Below is a small trained network, with its code and all its weights. Each question gives an input and a class and asks what happens when units are switched off, that is, made to give their printed mean instead of their output.

import numpy as np


def w(rows, s, z=0):
    codes = np.array(rows[::2]) - 128.0
    scale = np.full(codes.shape[1], s)
    scale[-1] = z or s
    return codes * scale


def f(y):
    return np.maximum(y, 0)


def log_softmax(a):
    a = a - a.max(-1, keepdims=True)
    return a - np.log(np.exp(a).sum(-1, keepdims=True))


def net(x, mask):
    res = np.array(x, float).reshape(1, 5) / 4 @ E
    y = f(res @ A[0][:, :-1].T + A[0][:, -1])
    res = res + np.where(mask, y, B[0][:, -1]) @ B[0][:, :-1]
    return log_softmax(res[-1] @ U[:, :-1].T + U[:, -1])


A, B = {}, {}
E = w([
[2,162,121,153,69],'x0',
[160,116,47,76,55],'x1',
[128,131,128,128,130],'x2',
[96,125,33,179,187],'x3',
[119,149,129,114,144],'x4',
],0.015)
A[0] = w([
[217,82,72,89,177,250],'N0',
[91,123,89,75,17,197],'N1',
[216,108,192,134,212,249],'N2',
[155,123,245,135,154,216],'N3',
[143,97,204,139,191,206],'N4',
[103,141,149,145,121,122],'N5',
[49,106,8,148,154,106],'N6',
[74,125,191,234,126,198],'N7',
[136,41,22,234,182,220],'N8',
[44,149,203,100,99,254],'N9',
[102,100,111,224,234,127],'N10',
[88,138,98,206,163,172],'N11',
],0.011,0.0048)
B[0] = w([
[240,217,136,18,144,248],'N0',
[128,60,74,104,32,189],'N1',
[210,58,95,107,205,248],'N2',
[171,29,117,176,119,212],'N3',
[176,14,106,231,182,206],'N4',
[92,163,173,177,79,150],'N5',
[145,131,24,212,230,213],'N6',
[26,188,163,222,100,208],'N7',
[116,184,102,107,191,252],'N8',
[68,74,138,184,25,200],'N9',
[124,195,255,125,254,226],'N10',
[109,128,127,192,246,195],'N11',
],0.0094,0.018)
U = w([
[155,41,1,183,198,227],'0',
[76,119,234,166,80,74],'1',
[219,120,201,4,63,252],'2',
[83,115,78,72,35,79],'3',
[161,161,214,101,233,155],'4',
[72,204,149,177,173,7],'5',
[165,238,43,48,172,38],'6',
],0.0099,0.0032)

Each question gives the input, the list of numbers given to net, and the class t.
The units are the neurons (one row each of A and B). Each row of codes is followed by its name. A weight is (code - 128) times the scale printed after its matrix; where a second scale follows, it is the last column's (A, B and U).
mask holds one flag per neuron, in row order. A switched-off neuron (its flag False) gives its mean, the last column of its row in B, instead of its output. The means were averaged over made-up inputs and are rounded, as every weight is.
A unit's drop is (log p(t) with every unit on - log p(t) with that unit switched off) / (log p(t) with every unit on - log p(t) with every unit switched off).
The circuit of an input: a set's keep is (log p(t) with only the set's units on - log p(t) with every unit switched off) / (log p(t) with every unit on - log p(t) with every unit switched off). Starting from all 12 units, units are removed one at a time, each time the one whose removal leaves the highest keep (on an exact tie, the one counted first), for as long as the keep stays at least 0.8.
units of the circuit, in order: the units of the circuit, biggest drop first
most important unit: the unit with the biggest drop
k most important neurons: the k neurons with the biggest drops, biggest first
drop when u is switched off: that unit's drop, to one decimal
input [-5,-4,-4,-1,7], class 0: 3 most important neurons -> N4; N3; N2
input [-7,3,-3,-2,8], class 2: units of the circuit, in order -> N0; N6
input [-7,-4,-3,-1,6], class 0: units of the circuit, in order -> N4
input [-4,0,5,-5,-7], class 0: 3 most important neurons -> N10; N3; N4
input [5,1,2,-1,-5], class 3: 2 most important neurons -> N10; N1
input [-1,0,-1,-8,-5], class 0: 3 most important neurons -> N0; N3; N10
input [-7,1,8,-6,-1], class 2: 2 most important neurons -> N0; N6
input [0,3,5,1,2], class 6: units of the circuit, in order -> N4; N3
input [2,0,1,2,8], class 5: 3 most important neurons -> N2; N4; N3
input [0,-6,-6,-8,8], class 0: 3 most important neurons -> N4; N3; N2
input [-8,0,5,-6,5], class 0: 3 most important neurons -> N4; N2; N3
input [0,-5,-3,8,6], class 4: 2 most important neurons -> N10; N9
input [-4,6,0,0,8], class 2: 2 most important neurons -> N6; N8
input [-5,1,-5,3,8], class 6: most important unit -> N0
input [6,0,1,5,7], class 5: 4 most important neurons -> N2; N4; N3; N7
input [1,-3,6,-7,1], class 1: 2 most important neurons -> N6; N9
input [0,-3,-1,6,6], class 4: drop when N10 is switched off -> 0.7
input [-1,-8,8,5,2], class 4: drop when N10 is switched off -> 5.2
input [-1,-1,-7,-7,-5], class 0: drop when N0 is switched off -> 0.3
input [-5,-8,-5,5,-4], class 4: drop when N9 is switched off -> 0.0
input [-1,2,5,5,-1], class 6: most important neuron -> N4
